Below is a small trained network, with its code and all its weights. Each question gives an input and a class and asks what happens when units are switched off, that is, made to give their printed mean instead of their output.

import numpy as np


def w(rows, s, z=0):
    codes = np.array(rows[::2]) - 128.0
    scale = np.full(codes.shape[1], s)
    scale[-1] = z or s
    return codes * scale


def f(y):
    return np.maximum(y, 0)


def log_softmax(a):
    a = a - a.max(-1, keepdims=True)
    return a - np.log(np.exp(a).sum(-1, keepdims=True))


def net(x, mask):
    res = np.array(x, float).reshape(1, 4) / 4 @ E
    y = f(res @ A[0][:, :-1].T + A[0][:, -1])
    res = res + np.where(mask, y, B[0][:, -1]) @ B[0][:, :-1]
    return log_softmax(res[-1] @ U[:, :-1].T + U[:, -1])


A, B = {}, {}
E = w([
[197,190,96,200,18,104,73,194,22],'x0',
[132,120,148,169,151,133,163,176,170],'x1',
[194,48,173,14,157,4,86,198,104],'x2',
[78,64,7,103,87,184,120,223,128],'x3',
],0.011)
A[0] = w([
[64,12,96,76,162,135,136,164,154,203],'neuron 1',
[183,244,167,197,106,193,80,112,84,199],'neuron 2',
[66,133,39,145,91,177,157,199,112,148],'neuron 3',
[38,126,47,122,61,200,103,165,143,152],'neuron 4',
[83,36,81,93,143,141,105,159,104,115],'neuron 5',
[122,78,63,93,95,144,80,144,106,157],'neuron 6',
[143,133,171,91,140,2,93,128,177,222],'neuron 7',
[133,229,103,173,124,101,123,146,76,196],'neuron 8',
[113,129,108,115,51,134,130,184,119,79],'neuron 9',
[216,76,179,136,76,60,93,203,80,12],'neuron 10',
[130,97,163,48,124,128,100,183,137,162],'neuron 11',
[206,148,118,171,149,59,32,212,94,14],'neuron 12',
[58,150,149,120,149,183,177,73,193,253],'neuron 13',
[14,129,55,115,79,100,141,195,136,181],'neuron 14',
],0.0092,0.0028)
B[0] = w([
[68,140,143,79,113,154,158,184,46,229],'neuron 1',
[159,117,140,223,42,129,206,176,100,251],'neuron 2',
[156,107,128,101,111,198,98,112,221,240],'neuron 3',
[169,115,66,116,93,188,124,100,211,243],'neuron 4',
[123,96,128,126,116,168,213,187,89,202],'neuron 5',
[147,146,86,105,107,159,160,186,175,203],'neuron 6',
[177,200,172,68,173,100,117,77,88,224],'neuron 7',
[202,161,117,178,89,113,166,160,174,213],'neuron 8',
[187,167,95,99,122,154,57,155,181,189],'neuron 9',
[145,207,33,126,177,168,114,40,74,231],'neuron 10',
[97,214,185,89,66,150,153,156,82,198],'neuron 11',
[91,138,33,158,187,162,89,134,68,219],'neuron 12',
[54,254,118,156,134,111,29,66,85,240],'neuron 13',
[161,89,135,66,127,195,85,128,108,221],'neuron 14',
],0.0083,0.014)
U = w([
[100,203,144,199,193,67,89,52,115,228],'0',
[127,157,219,153,81,147,255,227,81,174],'1',
[84,140,115,128,192,194,61,122,130,143],'2',
[211,62,152,159,132,123,87,154,207,3],'3',
[135,147,250,87,219,45,122,99,115,88],'4',
],0.009,0.0021)

Each question gives the input, the list of numbers given to net, and the class t.
The units are the neurons (one row each of A and B). Each row of codes is followed by its name. A weight is (code - 128) times the scale printed after its matrix; where a second scale follows, it is the last column's (A, B and U).
mask holds one flag per neuron, in row order. A switched-off neuron (its flag False) gives its mean, the last column of its row in B, instead of its output. The means were averaged over made-up inputs and are rounded, as every weight is.
A unit's drop is (log p(t) with every unit on - log p(t) with that unit switched off) / (log p(t) with every unit on - log p(t) with every unit switched off).
The circuit of an input: a set's keep is (log p(t) with only the set's units on - log p(t) with every unit switched off) / (log p(t) with every unit on - log p(t) with every unit switched off). Starting from the 12 units with the biggest drops (on a tie, the unit counted first), units are removed one at a time, each time the one whose removal leaves the highest keep (on an exact tie, the one counted first), for as long as the keep stays at least 0.8.
units of the circuit, in order: the units of the circuit, biggest drop first
unit that matters most: the unit with the biggest drop
k most important neurons: the k neurons with the biggest drops, biggest first
drop when u is switched off: that unit's drop, to one decimal
input [5,6,1,7], class 2: units of the circuit, in order -> neuron 2
input [-1,-5,3,-7], class 4: units of the circuit, in order -> neuron 13; neuron 7
input [5,8,1,-2], class 0: 2 most important neurons -> neuron 10; neuron 12
input [4,4,0,6], class 3: units of the circuit, in order -> neuron 13; neuron 3
input [3,2,6,0], class 0: units of the circuit, in order -> neuron 10; neuron 7
input [0,-5,2,-5], class 4: units of the circuit, in order -> neuron 13; neuron 7; neuron 4
input [1,-5,-1,7], class 3: units of the circuit, in order -> neuron 13; neuron 10; neuron 4
input [2,8,6,2], class 2: 3 most important neurons -> neuron 10; neuron 2; neuron 12
input [-8,-1,1,3], class 1: 3 most important neurons -> neuron 1; neuron 5; neuron 10
input [6,-6,8,2], class 2: 3 most important neurons -> neuron 12; neuron 6; neuron 13
input [-5,6,1,1], class 1: 2 most important neurons -> neuron 1; neuron 10
input [-1,6,2,7], class 1: 3 most important neurons -> neuron 1; neuron 5; neuron 13
input [7,-8,-7,2], class 3: 2 most important neurons -> neuron 4; neuron 3
input [8,7,-5,1], class 3: unit that matters most -> neuron 3
input [-1,1,6,0], class 4: 2 most important neurons -> neuron 2; neuron 7
input [-6,2,1,-1], class 4: 2 most important neurons -> neuron 10; neuron 12
input [6,2,3,1], class 2: 2 most important neurons -> neuron 12; neuron 13
input [-4,1,1,-2], class 4: 2 most important neurons -> neuron 10; neuron 12
input [5,5,8,1], class 2: 3 most important neurons -> neuron 12; neuron 13; neuron 2
input [2,6,8,8], class 2: unit that matters most -> neuron 10
input [8,1,2,6], class 2: 2 most important neurons -> neuron 12; neuron 10
input [6,2,6,3], class 2: drop when neuron 6 is switched off -> 0.0
input [-2,-6,7,-1], class 4: drop when neuron 2 is switched off -> 0.1
input [-8,-5,-6,-2], class 0: drop when neuron 13 is switched off -> 0.2
